Below is a small trained network, with its code and all its weights. Each question gives an input and a class and asks what happens when units are switched off, that is, made to give their printed mean instead of their output.

import numpy as np


def w(rows, s, z=0):
    codes = np.array(rows[::2]) - 128.0
    scale = np.full(codes.shape[1], s)
    scale[-1] = z or s
    return codes * scale


def norm(h):
    return h / np.sqrt((h * h).mean(-1, keepdims=True) + 1e-5)


def f(y):
    return y / 2 * (1 + np.tanh(0.7978845608 * (y + 0.044715 * y**3)))


def log_softmax(a):
    a = a - a.max(-1, keepdims=True)
    return a - np.log(np.exp(a).sum(-1, keepdims=True))


def net(x, mask):
    res = np.array(x, float).reshape(1, 5) / 4 @ E
    u = 0
    for l in range(4):
        y = f(norm(res) @ A[l][:, :-1].T + A[l][:, -1])
        res = res + np.where(mask[u : u + 5], y, B[l][:, -1]) @ B[l][:, :-1]
        u += 5
    return log_softmax(norm(res)[-1] @ U[:, :-1].T + U[:, -1])


A, B = {}, {}
E = w([
[218,64,32,173,6,147,172],'x0',
[163,44,146,110,234,58,78],'x1',
[105,113,110,187,173,48,201],'x2',
[151,113,157,124,145,1,116],'x3',
[185,200,190,200,196,192,114],'x4',
],0.0068)
A[0] = w([
[134,90,76,76,64,151,116,135],'L0N0',
[185,75,24,166,157,79,138,112],'L0N1',
[160,48,174,110,198,110,2,148],'L0N2',
[156,78,172,191,126,69,117,132],'L0N3',
[130,162,146,151,171,174,168,253],'L0N4',
],0.0094,0.0025)
B[0] = w([
[26,72,66,82,107,136,235,226],'L0N0',
[136,63,178,169,97,146,97,230],'L0N1',
[253,212,78,111,146,147,125,255],'L0N2',
[141,114,86,143,89,62,1,188],'L0N3',
[114,212,139,170,136,146,145,198],'L0N4',
],0.0093,0.0056)
A[1] = w([
[87,62,120,149,72,246,43,3],'L1N0',
[101,20,150,170,1,197,134,132],'L1N1',
[113,47,140,149,135,157,57,126],'L1N2',
[68,150,161,187,146,115,84,112],'L1N3',
[99,11,89,23,63,236,213,121],'L1N4',
],0.0071,0.0027)
B[1] = w([
[141,174,116,169,52,56,138,149],'L1N0',
[144,120,135,32,136,119,123,229],'L1N1',
[231,136,46,255,127,126,73,135],'L1N2',
[93,89,204,123,94,139,89,137],'L1N3',
[58,206,18,83,62,105,163,254],'L1N4',
],0.0072,0.0077)
A[2] = w([
[31,136,181,129,168,102,154,133],'L2N0',
[41,212,115,212,105,254,57,5],'L2N1',
[182,194,103,6,193,107,141,179],'L2N2',
[103,84,80,54,87,174,162,74],'L2N3',
[158,123,76,38,79,126,228,86],'L2N4',
],0.0093,0.0029)
B[2] = w([
[173,116,210,82,26,56,101,159],'L2N0',
[123,71,161,190,128,116,219,199],'L2N1',
[201,183,61,107,199,143,175,237],'L2N2',
[39,174,2,202,66,145,107,223],'L2N3',
[22,158,84,90,92,103,129,253],'L2N4',
],0.0085,0.0072)
A[3] = w([
[188,10,102,160,183,151,48,241],'L3N0',
[176,64,156,136,76,38,74,138],'L3N1',
[131,166,165,255,66,193,189,119],'L3N2',
[168,160,95,94,160,215,122,249],'L3N3',
[150,71,42,128,92,105,103,214],'L3N4',
],0.0087,0.0017)
B[3] = w([
[171,107,84,142,136,184,147,210],'L3N0',
[143,73,111,87,143,140,58,210],'L3N1',
[98,85,172,141,166,128,140,236],'L3N2',
[135,166,145,138,145,18,187,206],'L3N3',
[66,99,121,201,96,254,107,253],'L3N4',
],0.014,0.0051)
U = w([
[95,123,218,183,166,140,226,156],'0',
[117,154,165,9,109,61,76,5],'1',
[19,165,26,118,56,153,177,217],'2',
[236,247,81,101,209,96,173,214],'3',
[182,52,63,182,137,194,78,76],'4',
],0.014,0.0023)

Each question gives the input, the list of numbers given to net, and the class t.
The units are the neurons (one row each of A and B). Each row of codes is followed by its name. A weight is (code - 128) times the scale printed after its matrix; where a second scale follows, it is the last column's (A, B and U).
mask holds one flag per neuron, layer by layer. A switched-off neuron (its flag False) gives its mean, the last column of its row in B, instead of its output. The means were averaged over made-up inputs and are rounded, as every weight is.
A unit's drop is (log p(t) with every unit on - log p(t) with that unit switched off) / (log p(t) with every unit on - log p(t) with every unit switched off).
The circuit of an input: a set's keep is (log p(t) with only the set's units on - log p(t) with every unit switched off) / (log p(t) with every unit on - log p(t) with every unit switched off). Starting from the 12 units with the biggest drops (on a tie, the unit counted first), units are removed one at a time, each time the one whose removal leaves the highest keep (on an exact tie, the one counted first), for as long as the keep stays at least 0.8.
circuit, biggest first: the units of the circuit, biggest drop first
most important unit: the unit with the biggest drop
top k neurons: the k neurons with the biggest drops, biggest first
k most important neurons of layer l: the k neurons of layer l with the biggest drops, biggest first
drop of u: that unit's drop, to one decimal
input [3,-7,6,-8,3], class 0: most important unit -> L0N4
input [-2,7,-5,-1,-7], class 3: top 2 neurons -> L0N2, L2N2
input [-3,-4,-3,7,-1], class 1: circuit, biggest first -> L2N3, L1N4
input [-4,3,3,-8,-3], class 0: 3 most important neurons of layer 0 -> L0N0, L0N4, L0N2
input [3,2,-2,5,4], class 4: top 2 neurons -> L0N3, L0N1
input [1,2,1,-1,2], class 4: top 4 neurons -> L0N1, L0N3, L1N1, L2N2
input [-4,2,6,-3,-1], class 1: top 2 neurons -> L2N0, L1N3
input [-7,-8,-4,3,-2], class 0: top 2 neurons -> L2N1, L1N1
input [-2,-4,-5,-3,1], class 0: top 2 neurons -> L0N4, L2N1
input [-2,2,-6,-5,1], class 3: 2 most important neurons of layer 0 -> L0N2, L0N1
input [-8,-3,6,0,-3], class 1: top 2 neurons -> L2N0, L0N2
input [0,2,-3,8,2], class 3: drop of L0N2 -> 1.5
input [-6,6,8,-2,-4], class 3: drop of L0N2 -> 0.5
input [-7,8,1,4,-3], class 3: drop of L0N2 -> 0.2
input [-5,5,0,-2,-8], class 3: most important neuron of layer 0 -> L0N2
